Below are the code and all the weights of a small trained network. Each question names an input and a target symbol and asks about switching units off, where a switched-off unit gives its printed mean instead of its output.

import numpy as np


def w(rows, s, z=0):
    codes = np.array(rows[::2]) - 128.0
    scale = np.full(codes.shape[1], s)
    scale[-1] = z or s
    return codes * scale


def norm(h):
    return h / np.sqrt((h * h).mean(-1, keepdims=True) + 1e-5)


def f(y):
    return np.maximum(y, 0)


def softmax(a):
    e = np.exp(a - a.max(-1, keepdims=True))
    return e / e.sum(-1, keepdims=True)


def log_softmax(a):
    a = a - a.max(-1, keepdims=True)
    return a - np.log(np.exp(a).sum(-1, keepdims=True))


def net(x, mask):
    ids = ['αβγδεηθλμξπσφψω'.index(c) for c in x.split()]
    T = len(ids)
    res = E[ids] + P[:T]
    q, k, v = (norm(res) @ M[0].T for M in (Q, K, V))
    z = softmax(np.where(np.tri(T) > 0, q @ k.T / 2**0.5, -1e9)) @ v
    res = res + np.where(mask[0], z, O[0][:, -1]) @ O[0][:, :-1]
    y = f(norm(res) @ A[0][:, :-1].T + A[0][:, -1])
    res = res + np.where(mask[1:9], y, B[0][:, -1]) @ B[0][:, :-1]
    return log_softmax(norm(res)[-1] @ U[:, :-1].T + U[:, -1])


Q, K, V, O, A, B = {}, {}, {}, {}, {}, {}
E = w([
[148,169,97,166,167,153],'α',
[67,166,184,89,60,191],'β',
[155,77,78,115,85,196],'γ',
[142,146,72,160,202,180],'δ',
[147,164,156,180,150,207],'ε',
[134,66,113,126,68,161],'η',
[144,85,109,107,88,190],'θ',
[66,141,56,225,2,211],'λ',
[34,81,152,50,149,150],'μ',
[142,151,88,176,156,140],'ξ',
[48,98,131,162,176,118],'π',
[87,125,157,187,118,86],'σ',
[113,102,137,122,217,195],'φ',
[30,112,118,99,185,133],'ψ',
[41,99,142,58,134,139],'ω',
],0.016)
P = w([
[174,73,226,87,121,1],'0',
[143,41,190,107,105,80],'1',
[154,56,162,105,103,91],'2',
[154,72,146,109,107,97],'3',
[130,123,111,130,82,132],'4',
[132,142,101,116,92,144],'5',
[126,155,95,106,94,152],'6',
[122,170,86,87,92,165],'7',
[122,177,70,94,90,163],'8',
],0.0068)
Q[0] = w([
[54,175,121,96,107,122],'head 1',
[112,133,144,165,254,11],'head 1',
],0.0089)
K[0] = w([
[2,83,58,211,87,174],'head 1',
[193,26,183,131,139,9],'head 1',
],0.0079)
V[0] = w([
[147,211,233,161,66,115],'head 1',
[107,123,100,139,70,2],'head 1',
],0.0059)
O[0] = w([
[61,144,179,171,137,232,179],'head 1',
[96,246,16,52,126,118,3],'head 1',
],0.011,0.0015)
A[0] = w([
[124,131,194,110,57,22,39],'neuron 1',
[214,113,115,133,218,88,156],'neuron 2',
[1,146,106,84,69,95,74],'neuron 3',
[116,124,141,34,125,139,4],'neuron 4',
[165,84,194,69,171,135,124],'neuron 5',
[133,139,149,235,168,157,66],'neuron 6',
[64,90,205,98,175,85,89],'neuron 7',
[195,107,156,185,81,152,79],'neuron 8',
],0.0093,0.0036)
B[0] = w([
[3,113,96,99,189,198,150],'neuron 1',
[118,117,136,71,61,168,219],'neuron 2',
[171,86,146,127,132,106,226],'neuron 3',
[100,123,115,204,128,85,144],'neuron 4',
[156,194,97,153,112,61,186],'neuron 5',
[87,88,80,116,197,106,255],'neuron 6',
[91,125,92,110,147,183,175],'neuron 7',
[161,167,134,114,167,117,222],'neuron 8',
],0.013,0.0061)
U = w([
[9,82,105,89,149,122,102],'α',
[116,84,123,157,128,40,251],'β',
[125,175,90,119,87,37,230],'γ',
[212,101,148,133,94,125,201],'δ',
[162,98,175,214,199,171,141],'ε',
[109,136,77,184,46,185,214],'η',
[123,131,117,84,117,152,1],'θ',
[156,129,116,128,123,119,140],'λ',
[144,125,125,122,98,140,73],'μ',
[120,221,92,100,104,132,113],'ξ',
[95,135,200,98,88,226,191],'π',
[108,238,84,165,154,168,52],'σ',
[197,83,155,96,133,111,139],'φ',
[137,142,125,98,93,121,90],'ψ',
[114,148,116,116,107,150,8],'ω',
],0.014,0.0027)

Each question gives the input, a string of symbols that net reads in full, and the target symbol t.
The units are the heads (2 rows each of Q, K, V and O) and the neurons (one row each of A and B). Each row of codes is followed by its name. A weight is (code - 128) times the scale printed after its matrix; where a second scale follows, it is the last column's (O, A, B and U).
mask holds one flag per unit, heads first, then neurons. A switched-off unit (its flag False) gives its mean, the last column of its rows in O or B, instead of its output. The means were averaged over made-up inputs and are rounded, as every weight is.
A unit's drop is (log p(t) with every unit on - log p(t) with that unit switched off) / (log p(t) with every unit on - log p(t) with every unit switched off).
The circuit of an input: a set's keep is (log p(t) with only the set's units on - log p(t) with every unit switched off) / (log p(t) with every unit on - log p(t) with every unit switched off). Starting from all 9 units, units are removed one at a time, each time the one whose removal leaves the highest keep (on an exact tie, the one counted first), for as long as the keep stays at least 0.8.
units of the circuit, in order: the units of the circuit, biggest drop first
top k neurons: the k neurons with the biggest drops, biggest first
drop when u is switched off: that unit's drop, to one decimal
input ξ α θ α α, target α: units of the circuit, in order	[neuron 6]
input α α ε σ α ξ η δ, target α: units of the circuit, in order	[neuron 6; head 1; neuron 2]
input ξ φ β ε γ, target ε: units of the circuit, in order	[head 1; neuron 2]
input ψ δ α α η, target δ: top 2 neurons	[neuron 6; neuron 8]
input σ α σ φ, target σ: top 2 neurons	[neuron 5; neuron 6]
input σ β ξ σ μ σ σ, target γ: units of the circuit, in order	[head 1; neuron 3; neuron 1]
input φ π λ φ, target φ: units of the circuit, in order	[head 1; neuron 2]
input ξ ω φ, target ξ: top 2 neurons	[neuron 5; neuron 6]
input μ σ ω σ σ α α η η, target δ: units of the circuit, in order	[head 1; neuron 6; neuron 8]
input ξ α β σ σ σ, target γ: units of the circuit, in order	[head 1; neuron 3; neuron 6]
input γ ξ α φ γ, target δ: units of the circuit, in order	[head 1; neuron 6]
input α θ λ δ, target α: units of the circuit, in order	[neuron 6; neuron 2]
input μ θ ε ξ α σ ω α, target α: units of the circuit, in order	[neuron 6; head 1]
input σ η β ξ, target σ: top 2 neurons	[neuron 2; neuron 6]
input α ξ φ ε λ ε α, target ε: top neuron	[neuron 8]
input α δ φ ε ε φ ξ, target ε: drop when head 1 is switched off	1.3
input β σ ε α σ ε ε α ξ, target ε: drop when head 1 is switched off	0.9
input θ η η α ξ λ σ ε η, target ε: drop when neuron 8 is switched off	0.1
